Here is a tiny trained network, its code and every weight. The questions are about switching its units off for an input and a target symbol, where a switched-off unit gives its printed mean instead of its output.

import numpy as np


def w(rows, s, z=0):
    codes = np.array(rows[::2]) - 128.0
    scale = np.full(codes.shape[1], s)
    scale[-1] = z or s
    return codes * scale


def f(y):
    return y / 2 * (1 + np.tanh(0.7978845608 * (y + 0.044715 * y**3)))


def softmax(a):
    e = np.exp(a - a.max(-1, keepdims=True))
    return e / e.sum(-1, keepdims=True)


def log_softmax(a):
    a = a - a.max(-1, keepdims=True)
    return a - np.log(np.exp(a).sum(-1, keepdims=True))


def net(x, mask):
    ids = ['ΛΠΣΨΩαγζθξφ'.index(c) for c in x.split()]
    T = len(ids)
    res = E[ids] + P[:T]
    u = 0
    for l in range(3):
        q, k, v = (res @ M[l].T for M in (Q, K, V))
        z = softmax(np.where(np.tri(T) > 0, q @ k.T / 3**0.5, -1e9)) @ v
        res = res + np.where(mask[u], z, O[l][:, -1]) @ O[l][:, :-1]
        u += 1
        y = f(res @ A[l][:, :-1].T + A[l][:, -1])
        res = res + np.where(mask[u : u + 4], y, B[l][:, -1]) @ B[l][:, :-1]
        u += 4
    return log_softmax(res[-1] @ U[:, :-1].T + U[:, -1])


Q, K, V, O, A, B = {}, {}, {}, {}, {}, {}
E = w([
[76,124,97],'Λ',
[167,151,62],'Π',
[164,89,184],'Σ',
[90,148,76],'Ψ',
[114,113,118],'Ω',
[119,21,85],'α',
[48,80,126],'γ',
[132,90,135],'ζ',
[187,56,129],'θ',
[57,4,244],'ξ',
[99,112,107],'φ',
],0.014)
P = w([
[91,99,53],'0',
[223,111,171],'1',
[39,135,249],'2',
[113,104,56],'3',
[236,142,141],'4',
[29,124,254],'5',
[112,115,71],'6',
],0.011)
Q[0] = w([
[120,253,168],'L0H1',
[97,212,78],'L0H1',
[167,152,170],'L0H1',
],0.0078)
K[0] = w([
[149,104,226],'L0H1',
[43,3,111],'L0H1',
[49,242,201],'L0H1',
],0.0057)
V[0] = w([
[246,255,4],'L0H1',
[59,235,137],'L0H1',
[168,117,146],'L0H1',
],0.0069)
O[0] = w([
[148,253,62,111],'L0H1',
[117,126,67,2],'L0H1',
[173,101,122,125],'L0H1',
],0.0052,0.0031)
A[0] = w([
[171,155,151,125],'L0N1',
[150,88,248,136],'L0N2',
[134,82,113,80],'L0N3',
[192,48,29,4],'L0N4',
],0.014,0.0026)
B[0] = w([
[23,1,57,137],'L0N1',
[84,173,83,255],'L0N2',
[174,86,215,149],'L0N3',
[100,217,214,219],'L0N4',
],0.007,0.0084)
Q[1] = w([
[188,98,169],'L1H1',
[215,97,206],'L1H1',
[1,165,209],'L1H1',
],0.0054)
K[1] = w([
[153,166,225],'L1H1',
[195,193,154],'L1H1',
[130,2,100],'L1H1',
],0.0092)
V[1] = w([
[103,25,215],'L1H1',
[188,179,255],'L1H1',
[93,100,7],'L1H1',
],0.006)
O[1] = w([
[18,253,134,252],'L1H1',
[228,157,218,102],'L1H1',
[144,135,83,98],'L1H1',
],0.0064,0.0012)
A[1] = w([
[84,178,228,80],'L1N1',
[201,200,189,104],'L1N2',
[15,185,186,5],'L1N3',
[254,58,214,133],'L1N4',
],0.0051,0.0034)
B[1] = w([
[173,244,84,229],'L1N1',
[201,223,254,146],'L1N2',
[165,114,63,254],'L1N3',
[226,132,154,162],'L1N4',
],0.0064,0.0027)
Q[2] = w([
[126,199,108],'L2H1',
[198,152,11],'L2H1',
[96,153,155],'L2H1',
],0.011)
K[2] = w([
[29,174,151],'L2H1',
[73,1,188],'L2H1',
[195,75,205],'L2H1',
],0.0053)
V[2] = w([
[253,164,31],'L2H1',
[204,205,133],'L2H1',
[51,108,176],'L2H1',
],0.0052)
O[2] = w([
[145,204,186,15],'L2H1',
[186,163,76,254],'L2H1',
[254,75,88,199],'L2H1',
],0.009,0.00082)
A[2] = w([
[76,134,175,254],'L2N1',
[139,111,154,116],'L2N2',
[247,98,166,105],'L2N3',
[130,160,158,185],'L2N4',
],0.015,0.004)
B[2] = w([
[205,38,162,254],'L2N1',
[147,126,104,126],'L2N2',
[168,153,28,248],'L2N3',
[86,111,255,203],'L2N4',
],0.0089,0.0058)
U = w([
[121,138,228,85],'Λ',
[119,98,155,84],'Π',
[141,110,116,199],'Σ',
[154,105,159,142],'Ψ',
[86,216,149,253],'Ω',
[164,173,160,81],'α',
[150,95,124,66],'γ',
[136,123,127,126],'ζ',
[170,91,134,133],'θ',
[104,140,81,115],'ξ',
[131,184,5,143],'φ',
],0.014,0.0045)

Each question gives the input, a string of symbols that net reads in full, and the target symbol t.
The units are the heads (3 rows each of Q, K, V and O) and the neurons (one row each of A and B). Each row of codes is followed by its name. A weight is (code - 128) times the scale printed after its matrix; where a second scale follows, it is the last column's (O, A, B and U).
mask holds one flag per unit, layer by layer, with each layer's heads first. A switched-off unit (its flag False) gives its mean, the last column of its rows in O or B, instead of its output. The means were averaged over made-up inputs and are rounded, as every weight is.
A unit's drop is (log p(t) with every unit on - log p(t) with that unit switched off) / (log p(t) with every unit on - log p(t) with every unit switched off).
The circuit of an input: a set's keep is (log p(t) with only the set's units on - log p(t) with every unit switched off) / (log p(t) with every unit on - log p(t) with every unit switched off). Starting from the 12 units with the biggest drops (on a tie, the unit counted first), units are removed one at a time, each time the one whose removal leaves the highest keep (on an exact tie, the one counted first), for as long as the keep stays at least 0.8.
units of the circuit, in order: the units of the circuit, biggest drop first
most important unit: the unit with the biggest drop
k most important neurons: the k neurons with the biggest drops, biggest first
k most important neurons of layer l: the k neurons of layer l with the biggest drops, biggest first
input ξ θ Π Ψ α Σ, target φ: most important unit -> L0N2
input Π ζ Π θ θ Ψ, target Λ: 4 most important neurons -> L2N1, L2N3, L2N4, L0N2
input φ Σ Π Π, target Ω: 3 most important neurons -> L0N4, L2N1, L2N3
input Π Π θ Λ α, target α: 4 most important neurons -> L0N4, L2N3, L2N4, L0N2
input Π Ψ Π Π φ, target φ: 2 most important neurons -> L2N3, L0N4
input ξ Ψ Ψ θ Λ θ, target φ: 3 most important neurons -> L0N2, L0N4, L1N3
input ξ Π Π Π Π γ, target φ: 2 most important neurons -> L1N3, L1N1
input ξ ζ ξ, target φ: units of the circuit, in order -> L0N2, L2H1, L1N1, L1N3
input Λ θ Λ α θ, target α: 2 most important neurons -> L0N4, L2N3
input Π Λ Π, target Λ: units of the circuit, in order -> L2N3, L2N4
input θ Π ξ, target Ω: 4 most important neurons -> L0N2, L1N1, L1N3, L0N3
input Π θ Π ζ ζ, target φ: units of the circuit, in order -> L2N3, L1H1
input Π θ Λ, target Λ: 2 most important neurons of layer 0 -> L0N1, L0N4
input Π Π Π Π, target Ω: most important unit -> L0N4
input Π Π Λ, target Λ: units of the circuit, in order -> L2H1, L2N1, L2N4
input Σ Ψ Λ Π ζ, target φ: units of the circuit, in order -> L2N3, L1H1, L1N4
input Ψ Λ Σ φ θ ξ α, target Λ: 2 most important neurons -> L0N4, L0N3
input Π γ Ψ, target Λ: units of the circuit, in order -> L2H1, L0H1, L2N1
input Π φ γ Π Ψ θ θ, target α: 4 most important neurons -> L0N4, L0N2, L2N4, L2N3
input θ α α θ Λ θ, target Ω: units of the circuit, in order -> L0N2
